Below is a small trained network, with its code and all its weights. Each question gives an input and a target symbol and asks what happens when units are switched off, that is, made to give their printed mean instead of their output.

import numpy as np


def w(rows, s, z=0):
    codes = np.array(rows[::2]) - 128.0
    scale = np.full(codes.shape[1], s)
    scale[-1] = z or s
    return codes * scale


def f(y):
    return np.maximum(y, 0)


def softmax(a):
    e = np.exp(a - a.max(-1, keepdims=True))
    return e / e.sum(-1, keepdims=True)


def log_softmax(a):
    a = a - a.max(-1, keepdims=True)
    return a - np.log(np.exp(a).sum(-1, keepdims=True))


def net(x, mask):
    ids = ['αβγεηθξπστω'.index(c) for c in x.split()]
    T = len(ids)
    res = E[ids] + P[:T]
    u = 0
    for l in range(3):
        q, k, v = (res @ M[l].T for M in (Q, K, V))
        z = softmax(np.where(np.tri(T) > 0, q @ k.T / 3**0.5, -1e9)) @ v
        res = res + np.where(mask[u], z, O[l][:, -1]) @ O[l][:, :-1]
        u += 1
        y = f(res @ A[l][:, :-1].T + A[l][:, -1])
        res = res + np.where(mask[u : u + 4], y, B[l][:, -1]) @ B[l][:, :-1]
        u += 4
    return log_softmax(res[-1] @ U[:, :-1].T + U[:, -1])


Q, K, V, O, A, B = {}, {}, {}, {}, {}, {}
E = w([
[200,232,180,62,103],'α',
[140,82,59,232,157],'β',
[149,122,136,19,168],'γ',
[174,115,21,102,128],'ε',
[143,215,158,109,219],'η',
[215,143,63,38,193],'θ',
[191,161,138,155,59],'ξ',
[157,207,26,240,86],'π',
[176,247,60,140,190],'σ',
[121,217,145,177,92],'τ',
[157,78,149,112,154],'ω',
],0.014)
P = w([
[2,113,147,126,165],'0',
[248,82,125,164,126],'1',
[250,87,113,156,118],'2',
[239,111,107,143,114],'3',
[228,109,107,135,107],'4',
[228,107,100,113,107],'5',
[216,111,91,96,114],'6',
[209,113,89,91,105],'7',
[202,112,86,84,103],'8',
[193,112,75,76,111],'9',
[189,113,75,74,107],'10',
],0.0076)
Q[0] = w([
[196,188,27,108,144],'L0H1',
[95,254,31,161,126],'L0H1',
[58,189,194,129,66],'L0H1',
],0.0093)
K[0] = w([
[53,118,209,170,116],'L0H1',
[148,61,254,167,164],'L0H1',
[181,92,91,154,162],'L0H1',
],0.0095)
V[0] = w([
[97,71,137,139,112],'L0H1',
[92,146,85,109,3],'L0H1',
[105,168,37,96,171],'L0H1',
],0.0072)
O[0] = w([
[118,25,100,80,97,5],'L0H1',
[140,178,1,127,22,102],'L0H1',
[117,145,67,119,255,97],'L0H1',
],0.0063,0.0016)
A[0] = w([
[70,99,84,218,82,38],'L0N1',
[146,184,106,196,76,205],'L0N2',
[85,158,137,87,2,128],'L0N3',
[63,174,209,218,137,252],'L0N4',
],0.0085,0.0028)
B[0] = w([
[147,173,216,248,129,149],'L0N1',
[177,131,116,90,168,254],'L0N2',
[115,51,59,125,183,179],'L0N3',
[114,149,84,109,32,150],'L0N4',
],0.011,0.0061)
Q[1] = w([
[253,200,50,142,153],'L1H1',
[176,124,42,106,147],'L1H1',
[205,118,95,113,162],'L1H1',
],0.015)
K[1] = w([
[7,126,119,132,119],'L1H1',
[21,148,97,141,153],'L1H1',
[51,135,70,136,150],'L1H1',
],0.016)
V[1] = w([
[25,128,79,151,173],'L1H1',
[19,102,156,117,69],'L1H1',
[65,255,194,78,116],'L1H1',
],0.0075)
O[1] = w([
[179,153,254,175,160,253],'L1H1',
[210,75,170,103,76,40],'L1H1',
[246,71,102,184,162,72],'L1H1',
],0.0094,0.0026)
A[1] = w([
[36,139,118,23,76,221],'L1N1',
[191,154,66,198,24,127],'L1N2',
[37,99,150,142,35,255],'L1N3',
[66,65,184,254,90,117],'L1N4',
],0.006,0.005)
B[1] = w([
[253,98,115,182,38,221],'L1N1',
[30,108,108,85,106,252],'L1N2',
[135,11,202,214,103,164],'L1N3',
[145,204,207,41,138,148],'L1N4',
],0.0071,0.0044)
Q[2] = w([
[254,163,155,181,174],'L2H1',
[130,148,62,86,23],'L2H1',
[116,67,102,221,41],'L2H1',
],0.0081)
K[2] = w([
[7,98,160,92,76],'L2H1',
[166,151,127,135,41],'L2H1',
[180,97,137,70,101],'L2H1',
],0.011)
V[2] = w([
[26,125,90,226,127],'L2H1',
[138,146,93,77,154],'L2H1',
[3,103,187,52,185],'L2H1',
],0.0067)
O[2] = w([
[186,144,137,190,73,50],'L2H1',
[122,108,119,157,175,117],'L2H1',
[255,151,86,100,190,4],'L2H1',
],0.0083,0.004)
A[2] = w([
[148,171,54,212,71,37],'L2N1',
[151,134,176,142,185,2],'L2N2',
[2,133,124,104,196,150],'L2N3',
[159,117,36,84,168,78],'L2N4',
],0.008,0.0055)
B[2] = w([
[253,99,99,125,116,214],'L2N1',
[197,105,156,122,71,182],'L2N2',
[254,125,124,160,38,166],'L2N3',
[198,123,148,147,65,253],'L2N4',
],0.0079,0.0037)
U = w([
[104,71,2,113,199,159],'α',
[177,188,179,110,88,2],'β',
[174,119,100,117,144,151],'γ',
[66,222,164,126,213,168],'ε',
[133,62,168,163,165,91],'η',
[141,211,50,124,218,74],'θ',
[82,177,113,146,54,121],'ξ',
[155,171,62,201,130,26],'π',
[115,139,167,231,173,92],'σ',
[173,127,133,163,105,213],'τ',
[108,103,137,54,176,184],'ω',
],0.0093,0.0088)

Each question gives the input, a string of symbols that net reads in full, and the target symbol t.
The units are the heads (3 rows each of Q, K, V and O) and the neurons (one row each of A and B). Each row of codes is followed by its name. A weight is (code - 128) times the scale printed after its matrix; where a second scale follows, it is the last column's (O, A, B and U).
mask holds one flag per unit, layer by layer, with each layer's heads first. A switched-off unit (its flag False) gives its mean, the last column of its rows in O or B, instead of its output. The means were averaged over made-up inputs and are rounded, as every weight is.
A unit's drop is (log p(t) with every unit on - log p(t) with that unit switched off) / (log p(t) with every unit on - log p(t) with every unit switched off).
The circuit of an input: a set's keep is (log p(t) with only the set's units on - log p(t) with every unit switched off) / (log p(t) with every unit on - log p(t) with every unit switched off). Starting from the 12 units with the biggest drops (on a tie, the unit counted first), units are removed one at a time, each time the one whose removal leaves the highest keep (on an exact tie, the one counted first), for as long as the keep stays at least 0.8.
circuit, biggest first: the units of the circuit, biggest drop first
most important unit: the unit with the biggest drop
top k neurons: the k neurons with the biggest drops, biggest first
k most important neurons of layer l: the k neurons of layer l with the biggest drops, biggest first
input η σ γ, target η: top 2 neurons -> [L0N4; L0N2]
input ω ξ ξ σ ω γ ε, target ω: circuit, biggest first -> [L1H1; L2H1; L0H1]
input α ω ε α π α ξ, target α: circuit, biggest first -> [L1H1; L1N2]
input θ β ξ ω γ π ξ ω γ β π, target θ: circuit, biggest first -> [L1H1; L0N2; L2H1]
input θ θ π ξ ξ ξ α, target θ: circuit, biggest first -> [L0H1; L1H1; L0N2; L2H1]
input θ γ θ α ω σ τ η, target θ: most important unit -> L2H1
input θ π η π, target θ: circuit, biggest first -> [L0H1; L2H1]
input η β σ θ ξ ξ ε α γ ω, target η: circuit, biggest first -> [L1H1; L0N4; L2H1; L0N2]
input ω ω ω γ ξ ε ξ ξ ξ ω α, target ω: top 2 neurons -> [L0N3; L1N1]
input ξ ω ξ ξ, target ξ: circuit, biggest first -> [L1H1; L2H1; L0H1]
input ε θ θ τ, target ε: circuit, biggest first -> [L1H1; L0H1]
input β θ ξ ξ ξ β ω ξ σ π η, target β: circuit, biggest first -> [L1H1; L2H1]
input ξ π ω ξ ξ θ ω ω ω β, target ξ: circuit, biggest first -> [L1H1; L0H1; L2H1; L0N2]
input ξ ω β α η, target ξ: top neuron -> [L0N3]
input ξ ε τ ξ γ, target ξ: top 2 neurons -> [L0N3; L1N1]
input σ ξ σ γ γ ω, target σ: circuit, biggest first -> [L1H1; L0H1]
input ω ξ ξ ε, target ω: 2 most important neurons of layer 0 -> [L0N2; L0N4]
input θ θ σ ξ θ, target θ: circuit, biggest first -> [L0H1; L1H1]
input ω ω ξ ω ξ β ξ, target ω: top 2 neurons -> [L1N2; L1N1]
input ξ α α γ τ θ β β, target ξ: 2 most important neurons of layer 1 -> [L1N1; L1N2]
input β ω θ ξ τ γ, target β: 3 most important neurons of layer 1 -> [L1N3; L1N1; L1N2]
input η τ β, target η: 2 most important neurons of layer 0 -> [L0N4; L0N2]
input α ε ε ω ω θ ω, target α: top neuron -> [L0N4]
